[[149 129 138 146 138 127 116 143]
 [144 129 132 151 142 117 118 136]
 [147 129 135 149 140 123 116 141]
 [145 129 133 151 141 119 117 138]]
->
[[143 116 127 138 146 138 129 149]
 [136 118 117 142 151 132 129 144]
 [141 116 123 140 149 135 129 147]
 [138 117 119 141 151 133 129 145]]

[[119 129 116 106 129 128 120]
 [119 127 116 108 129 127 120]
 [113 131 116 108 129 130 120]
 [118 128 116 108 129 128 120]
 [113 131 116 109 129 128 120]
 [111 132 116 109 129 128 120]
 [110 134 117 110 129 131 120]]
->
[[120 128 129 106 116 129 119]
 [120 127 129 108 116 127 119]
 [120 130 129 108 116 131 113]
 [120 128 129 108 116 128 118]
 [120 128 129 109 116 131 113]
 [120 128 129 109 116 132 111]
 [120 131 129 110 117 134 110]]

[[136 130 110 132 122]
 [126 119 128 128 145]
 [130 102 143 127 128]
 [144 130 147 128 151]
 [136 132 123 128 118]
 [131 134 149 122 119]
 [113 136 144 143 139]
 [123 106 129 126 134]
 [128 150 128 138 123]]
->
[[122 132 110 130 136]
 [145 128 128 119 126]
 [128 127 143 102 130]
 [151 128 147 130 144]
 [118 128 123 132 136]
 [119 122 149 134 131]
 [139 143 144 136 113]
 [134 126 129 106 123]
 [123 138 128 150 128]]

[[127 129 122 128 128]
 [126 128 118 123 127]
 [130 125 113 128 125]
 [127 128 126 127 128]
 [134 116 128 123 106]]
->
[[128 128 122 129 127]
 [127 123 118 128 126]
 [125 128 113 125 130]
 [128 127 126 128 127]
 [106 123 128 116 134]]

[[144 133 118 137 134 131 115]
 [128 133 134 121 135 125 134]
 [131 125 150 137 123 131 114]]
->
[[115 131 134 137 118 133 144]
 [134 125 135 121 134 133 128]
 [114 131 123 137 150 125 131]]

[[124 109 104 125 115 122 130 133]
 [114 116 114 122 120 135 126 135]
 [115 146 132 130 135 131 124 132]
 [140 133 129 132 121 129 112 119]
 [124 127 126 127 125 141 122 132]]
->
[[133 130 122 115 125 104 109 124]
 [135 126 135 120 122 114 116 114]
 [132 124 131 135 130 132 146 115]
 [119 112 129 121 132 129 133 140]
 [132 122 141 125 127 126 127 124]]
